Below are the code and all the weights of a small trained network. Each question names an input and a class and asks about switching units off, where a switched-off unit gives its printed mean instead of its output.

import numpy as np


def w(rows, s, z=0):
    codes = np.array(rows[::2]) - 128.0
    scale = np.full(codes.shape[1], s)
    scale[-1] = z or s
    return codes * scale


def f(y):
    return y / 2 * (1 + np.tanh(0.7978845608 * (y + 0.044715 * y**3)))


def log_softmax(a):
    a = a - a.max(-1, keepdims=True)
    return a - np.log(np.exp(a).sum(-1, keepdims=True))


def net(x, mask):
    res = np.array(x, float).reshape(1, 4) / 4 @ E
    y = f(res @ A[0][:, :-1].T + A[0][:, -1])
    res = res + np.where(mask, y, B[0][:, -1]) @ B[0][:, :-1]
    return log_softmax(res[-1] @ U[:, :-1].T + U[:, -1])


A, B = {}, {}
E = w([
[86,214,223,84,101,128,175,131,178,91],'x0',
[139,95,151,227,148,113,166,163,175,64],'x1',
[151,146,101,112,178,149,227,230,48,90],'x2',
[253,197,81,150,96,153,133,78,169,117],'x3',
],0.014)
A[0] = w([
[99,211,190,29,117,121,111,110,143,126,209],'N0',
[209,150,50,120,143,139,152,139,76,144,252],'N1',
[193,132,51,82,129,151,110,129,93,145,178],'N2',
[115,225,200,77,102,130,145,107,146,149,132],'N3',
[112,170,163,38,116,127,169,155,116,92,136],'N4',
[108,111,130,121,129,139,16,59,152,169,96],'N5',
[58,104,165,132,156,141,182,189,116,113,115],'N6',
[74,57,128,86,130,122,20,92,128,165,166],'N7',
[112,104,115,111,142,119,114,133,110,152,254],'N8',
[162,150,143,186,134,121,198,161,141,97,101],'N9',
[102,105,194,105,87,132,57,109,150,162,125],'N10',
[215,120,108,250,124,122,97,94,172,119,167],'N11',
],0.011,0.003)
B[0] = w([
[52,151,86,82,195,161,175,74,228,111,238],'N0',
[217,116,77,69,110,128,126,213,104,147,233],'N1',
[186,145,86,40,129,71,124,108,107,164,218],'N2',
[101,185,154,33,163,168,133,88,207,91,221],'N3',
[116,173,181,81,153,176,106,168,146,160,216],'N4',
[116,97,80,158,120,37,136,33,153,80,241],'N5',
[124,129,247,97,95,13,120,169,59,95,235],'N6',
[37,101,36,214,104,158,123,97,67,175,249],'N7',
[95,102,53,145,122,166,131,176,119,153,174],'N8',
[111,87,134,170,147,200,117,221,130,117,197],'N9',
[99,118,25,126,126,144,155,94,98,79,214],'N10',
[233,152,148,235,125,198,120,60,197,133,242],'N11',
],0.013,0.017)
U = w([
[212,103,74,57,143,105,169,230,51,132,43],'0',
[60,66,83,203,107,123,94,82,67,209,226],'1',
[207,107,189,254,131,206,133,159,170,40,250],'2',
[80,185,219,70,211,206,159,158,144,139,140],'3',
[116,103,245,140,130,70,136,194,60,91,139],'4',
[246,146,111,128,83,88,66,66,143,198,125],'5',
[105,140,78,96,158,115,172,66,163,70,57],'6',
],0.0078,0.0015)

Each question gives the input, the list of numbers given to net, and the class t.
The units are the neurons (one row each of A and B). Each row of codes is followed by its name. A weight is (code - 128) times the scale printed after its matrix; where a second scale follows, it is the last column's (A, B and U).
mask holds one flag per neuron, in row order. A switched-off neuron (its flag False) gives its mean, the last column of its row in B, instead of its output. The means were averaged over made-up inputs and are rounded, as every weight is.
A unit's drop is (log p(t) with every unit on - log p(t) with that unit switched off) / (log p(t) with every unit on - log p(t) with every unit switched off).
The circuit of an input: a set's keep is (log p(t) with only the set's units on - log p(t) with every unit switched off) / (log p(t) with every unit on - log p(t) with every unit switched off). Starting from all 12 units, units are removed one at a time, each time the one whose removal leaves the highest keep (on an exact tie, the one counted first), for as long as the keep stays at least 0.8.
units of the circuit, in order: the units of the circuit, biggest drop first
most important unit: the unit with the biggest drop
k most important neurons: the k neurons with the biggest drops, biggest first
drop of u: that unit's drop, to one decimal
input [-5,-1,4,4], class 0: most important unit -> N1
input [-8,3,-3,0], class 5: units of the circuit, in order -> [N11; N9]
input [8,1,-4,8], class 3: units of the circuit, in order -> [N3; N5]
input [-7,-3,3,-5], class 0: 2 most important neurons -> [N1; N5]
input [4,-6,7,7], class 3: 2 most important neurons -> [N3; N4]
input [4,8,2,0], class 2: 2 most important neurons -> [N9; N2]
input [-6,4,5,5], class 0: 4 most important neurons -> [N1; N2; N9; N5]
input [7,7,-3,-8], class 4: 2 most important neurons -> [N6; N11]
input [7,5,5,-5], class 4: 2 most important neurons -> [N6; N11]
input [1,-7,2,-5], class 3: 2 most important neurons -> [N5; N4]
input [0,1,-2,6], class 5: 2 most important neurons -> [N9; N0]
input [-2,7,-8,0], class 2: 2 most important neurons -> [N11; N2]
input [2,8,-6,-4], class 1: 2 most important neurons -> [N3; N10]
input [-1,-1,-7,2], class 1: units of the circuit, in order -> [N7]
input [4,7,-5,-8], class 4: 2 most important neurons -> [N6; N11]
input [8,7,3,8], class 2: 2 most important neurons -> [N11; N9]
input [8,5,8,0], class 3: drop of N4 -> 0.2
input [2,2,-8,-4], class 1: drop of N7 -> 3.0
input [2,4,5,2], class 4: drop of N10 -> 0.1
input [-6,-2,2,4], class 0: units of the circuit, in order -> [N1]
